Below is a small trained network, with its code and all its weights. Each question gives an input and a target symbol and asks what happens when units are switched off, that is, made to give their printed mean instead of their output.

import numpy as np


def w(rows, s, z=0):
    codes = np.array(rows[::2]) - 128.0
    scale = np.full(codes.shape[1], s)
    scale[-1] = z or s
    return codes * scale


def norm(h):
    return h / np.sqrt((h * h).mean(-1, keepdims=True) + 1e-5)


def f(y):
    return y / 2 * (1 + np.tanh(0.7978845608 * (y + 0.044715 * y**3)))


def softmax(a):
    e = np.exp(a - a.max(-1, keepdims=True))
    return e / e.sum(-1, keepdims=True)


def log_softmax(a):
    a = a - a.max(-1, keepdims=True)
    return a - np.log(np.exp(a).sum(-1, keepdims=True))


def net(x, mask):
    ids = ['ΣΨΩβδθμτφ'.index(c) for c in x.split()]
    T = len(ids)
    res = E[ids] + P[:T]
    u = 0
    for l in range(2):
        r = norm(res)
        for j in range(2):
            rows = slice(4 * j, 4 * j + 4)
            q, k, v = (r @ M[l][rows].T for M in (Q, K, V))
            z = softmax(np.where(np.tri(T) > 0, q @ k.T / 4**0.5, -1e9)) @ v
            o = O[l][rows]
            res = res + np.where(mask[u + j], z, o[:, -1]) @ o[:, :-1]
        u += 2
        y = f(norm(res) @ A[l][:, :-1].T + A[l][:, -1])
        res = res + np.where(mask[u : u + 4], y, B[l][:, -1]) @ B[l][:, :-1]
        u += 4
    return log_softmax(norm(res)[-1] @ U[:, :-1].T + U[:, -1])


Q, K, V, O, A, B = {}, {}, {}, {}, {}, {}
E = w([
[94,171,108,103,156,248,173],'Σ',
[91,136,149,194,45,205,235],'Ψ',
[117,105,177,194,61,86,2],'Ω',
[123,18,184,27,95,181,86],'β',
[175,170,85,223,140,85,65],'δ',
[252,110,79,120,136,156,144],'θ',
[80,91,220,175,171,103,123],'μ',
[60,157,132,114,75,215,118],'τ',
[164,90,227,170,220,150,152],'φ',
],0.0038)
P = w([
[82,240,142,59,98,63,147],'0',
[161,194,183,152,114,202,140],'1',
[161,171,181,159,119,203,131],'2',
[158,149,159,172,122,204,122],'3',
[158,126,145,163,136,185,117],'4',
[142,103,118,179,148,183,128],'5',
[144,80,101,162,143,159,120],'6',
[158,56,91,188,152,152,128],'7',
[139,34,65,186,153,132,121],'8',
[124,4,46,185,162,102,118],'9',
[135,15,76,181,164,119,109],'10',
],0.0026)
Q[0] = w([
[71,127,76,171,110,226,185],'L0H0',
[154,92,113,133,141,111,157],'L0H0',
[223,147,161,66,176,2,100],'L0H0',
[156,52,129,155,152,132,102],'L0H0',
[95,106,103,197,118,206,129],'L0H1',
[112,79,96,121,140,199,178],'L0H1',
[124,118,178,95,130,95,112],'L0H1',
[127,136,70,152,133,154,137],'L0H1',
],0.0098)
K[0] = w([
[148,13,109,167,152,73,82],'L0H0',
[88,141,121,109,100,103,124],'L0H0',
[94,254,171,102,81,173,148],'L0H0',
[86,94,82,82,76,111,185],'L0H0',
[168,20,120,164,153,86,73],'L0H1',
[146,29,121,102,169,122,134],'L0H1',
[72,177,174,90,97,146,137],'L0H1',
[201,77,55,177,168,93,132],'L0H1',
],0.0084)
V[0] = w([
[168,212,36,86,180,141,68],'L0H0',
[97,118,101,177,9,61,3],'L0H0',
[187,153,84,165,14,151,203],'L0H0',
[90,89,119,16,51,189,104],'L0H0',
[148,44,83,154,112,96,93],'L0H1',
[236,107,92,121,192,145,115],'L0H1',
[147,84,83,122,151,63,205],'L0H1',
[112,184,181,157,69,178,104],'L0H1',
],0.003)
O[0] = w([
[166,145,42,33,104,51,117,87],'L0H0',
[114,252,107,192,88,144,84,73],'L0H0',
[150,111,84,144,21,137,198,168],'L0H0',
[56,132,112,63,81,225,96,154],'L0H0',
[162,194,156,146,107,204,114,140],'L0H1',
[216,164,182,95,107,121,91,253],'L0H1',
[129,188,210,103,109,147,179,69],'L0H1',
[116,57,46,179,136,86,108,174],'L0H1',
],0.0032,0.0019)
A[0] = w([
[13,109,139,186,117,40,46,113],'L0N0',
[165,227,108,237,109,155,84,146],'L0N1',
[102,231,118,90,176,206,211,152],'L0N2',
[152,100,149,98,2,136,141,255],'L0N3',
],0.0044,0.0011)
B[0] = w([
[249,187,117,144,176,226,138,184],'L0N0',
[149,4,152,75,96,64,83,249],'L0N1',
[194,62,22,172,149,98,65,180],'L0N2',
[204,144,129,154,154,223,96,234],'L0N3',
],0.0036,0.0021)
Q[1] = w([
[72,219,153,101,124,136,168],'L1H0',
[200,43,167,141,171,195,89],'L1H0',
[64,251,84,113,74,81,204],'L1H0',
[196,31,190,159,200,254,85],'L1H0',
[46,152,154,74,104,96,167],'L1H1',
[217,94,132,195,144,181,91],'L1H1',
[226,51,152,218,173,190,99],'L1H1',
[179,103,81,156,147,175,97],'L1H1',
],0.0061)
K[1] = w([
[181,64,143,175,109,98,115],'L1H0',
[81,254,101,73,128,79,125],'L1H0',
[192,23,145,178,113,168,100],'L1H0',
[91,246,128,90,130,60,110],'L1H0',
[149,69,139,177,121,178,94],'L1H1',
[80,191,113,64,142,77,188],'L1H1',
[70,220,110,76,135,97,216],'L1H1',
[89,178,139,86,150,86,145],'L1H1',
],0.007)
V[1] = w([
[82,49,89,157,99,55,118],'L1H0',
[216,66,162,183,69,89,126],'L1H0',
[130,221,69,77,123,94,80],'L1H0',
[79,153,146,183,142,114,73],'L1H0',
[128,58,172,79,131,114,76],'L1H1',
[114,140,161,77,185,5,96],'L1H1',
[90,253,132,130,123,47,128],'L1H1',
[154,167,106,141,158,146,138],'L1H1',
],0.0044)
O[1] = w([
[124,36,210,180,72,71,158,12],'L1H0',
[136,2,91,139,188,116,61,66],'L1H0',
[48,204,120,199,165,100,149,249],'L1H0',
[164,153,202,158,116,133,64,63],'L1H0',
[57,88,144,132,80,179,101,119],'L1H1',
[146,15,124,188,115,225,137,71],'L1H1',
[206,51,142,125,195,202,174,49],'L1H1',
[137,157,97,147,153,128,129,182],'L1H1',
],0.0039,0.0015)
A[1] = w([
[134,1,127,135,155,153,136,123],'L1N0',
[99,106,159,124,146,129,152,36],'L1N1',
[112,108,72,67,90,112,206,1],'L1N2',
[105,213,135,116,143,108,147,95],'L1N3',
],0.0057,0.0035)
B[1] = w([
[56,217,172,40,166,60,132,251],'L1N0',
[125,178,105,221,131,171,144,89],'L1N1',
[205,4,162,164,109,222,84,91],'L1N2',
[112,11,188,85,231,125,90,159],'L1N3',
],0.0038,0.0029)
U = w([
[95,128,3,99,170,119,159,122],'Σ',
[107,109,128,198,41,133,225,170],'Ψ',
[232,166,123,137,133,195,113,135],'Ω',
[93,50,176,48,107,165,125,72],'β',
[139,126,120,220,99,98,14,59],'δ',
[194,104,129,78,85,28,139,252],'θ',
[103,205,195,133,186,84,180,130],'μ',
[45,174,127,73,75,183,85,150],'τ',
[113,95,180,191,217,123,149,68],'φ',
],0.0052,0.0015)

Each question gives the input, a string of symbols that net reads in full, and the target symbol t.
The units are the heads (4 rows each of Q, K, V and O) and the neurons (one row each of A and B). Each row of codes is followed by its name. A weight is (code - 128) times the scale printed after its matrix; where a second scale follows, it is the last column's (O, A, B and U).
mask holds one flag per unit, layer by layer, with each layer's heads first. A switched-off unit (its flag False) gives its mean, the last column of its rows in O or B, instead of its output. The means were averaged over made-up inputs and are rounded, as every weight is.
A unit's drop is (log p(t) with every unit on - log p(t) with that unit switched off) / (log p(t) with every unit on - log p(t) with every unit switched off).
The circuit of an input: a set's keep is (log p(t) with only the set's units on - log p(t) with every unit switched off) / (log p(t) with every unit on - log p(t) with every unit switched off). Starting from all 12 units, units are removed one at a time, each time the one whose removal leaves the highest keep (on an exact tie, the one counted first), for as long as the keep stays at least 0.8.
circuit, biggest first: the units of the circuit, biggest drop first
unit that matters most: the unit with the biggest drop
k most important neurons of layer l: the k neurons of layer l with the biggest drops, biggest first
heads that matter: for each layer, one digit per head in row order, 1 if its drop is at least 0.15 and else 0, layers parted by /
input Σ Ω φ Ω Σ, target Ψ: heads that matter => 01 / 10
input τ θ μ μ θ μ Ω Ψ θ β Ψ, target μ: circuit, biggest first => L1H1; L0N0; L0H1
input μ μ μ δ Ψ θ Ω τ, target Ω: circuit, biggest first => L0H1; L0N3
input Σ μ μ Ψ τ, target Ψ: circuit, biggest first => L0H1; L1H0; L1N0
input τ Ω δ τ Σ θ Ψ φ Ψ, target μ: unit that matters most => L1H1
input θ θ β Ω Σ, target Σ: heads that matter => 00 / 10
input θ τ Ψ θ τ, target Ω: heads that matter => 11 / 00
input Ω θ Ω δ θ, target δ: circuit, biggest first => L1H0; L0H0
input μ Σ φ δ θ φ Ω, target Ω: heads that matter => 00 / 00
input δ θ Σ μ Ψ, target φ: heads that matter => 10 / 11
input θ Ω μ Ω Ψ, target Σ: heads that matter => 01 / 10
input Σ φ τ μ Ω θ Ψ μ, target Ψ: heads that matter => 11 / 10
input Ψ φ θ Ω δ φ Ψ φ θ φ Σ, target θ: heads that matter => 01 / 11
input θ θ Σ Σ, target Σ: heads that matter => 00 / 10
input θ Ψ δ β Ψ τ Ψ Ψ, target Σ: circuit, biggest first => L1H0
input θ μ τ, target Σ: circuit, biggest first => L1H0; L0H1
input Ψ φ τ, target θ: heads that matter => 00 / 11
input θ δ δ, target θ: heads that matter => 10 / 00
input Ω β Ω Σ φ μ δ τ, target δ: 2 most important neurons of layer 0 => L0N0; L0N1
input δ τ μ τ, target φ: unit that matters most => L0H0
input Ω θ μ Σ τ Ψ, target δ: 2 most important neurons of layer 0 => L0N0; L0N1
input τ Ψ φ θ Σ Σ φ Σ θ Σ μ, target μ: 2 most important neurons of layer 0 => L0N0; L0N1
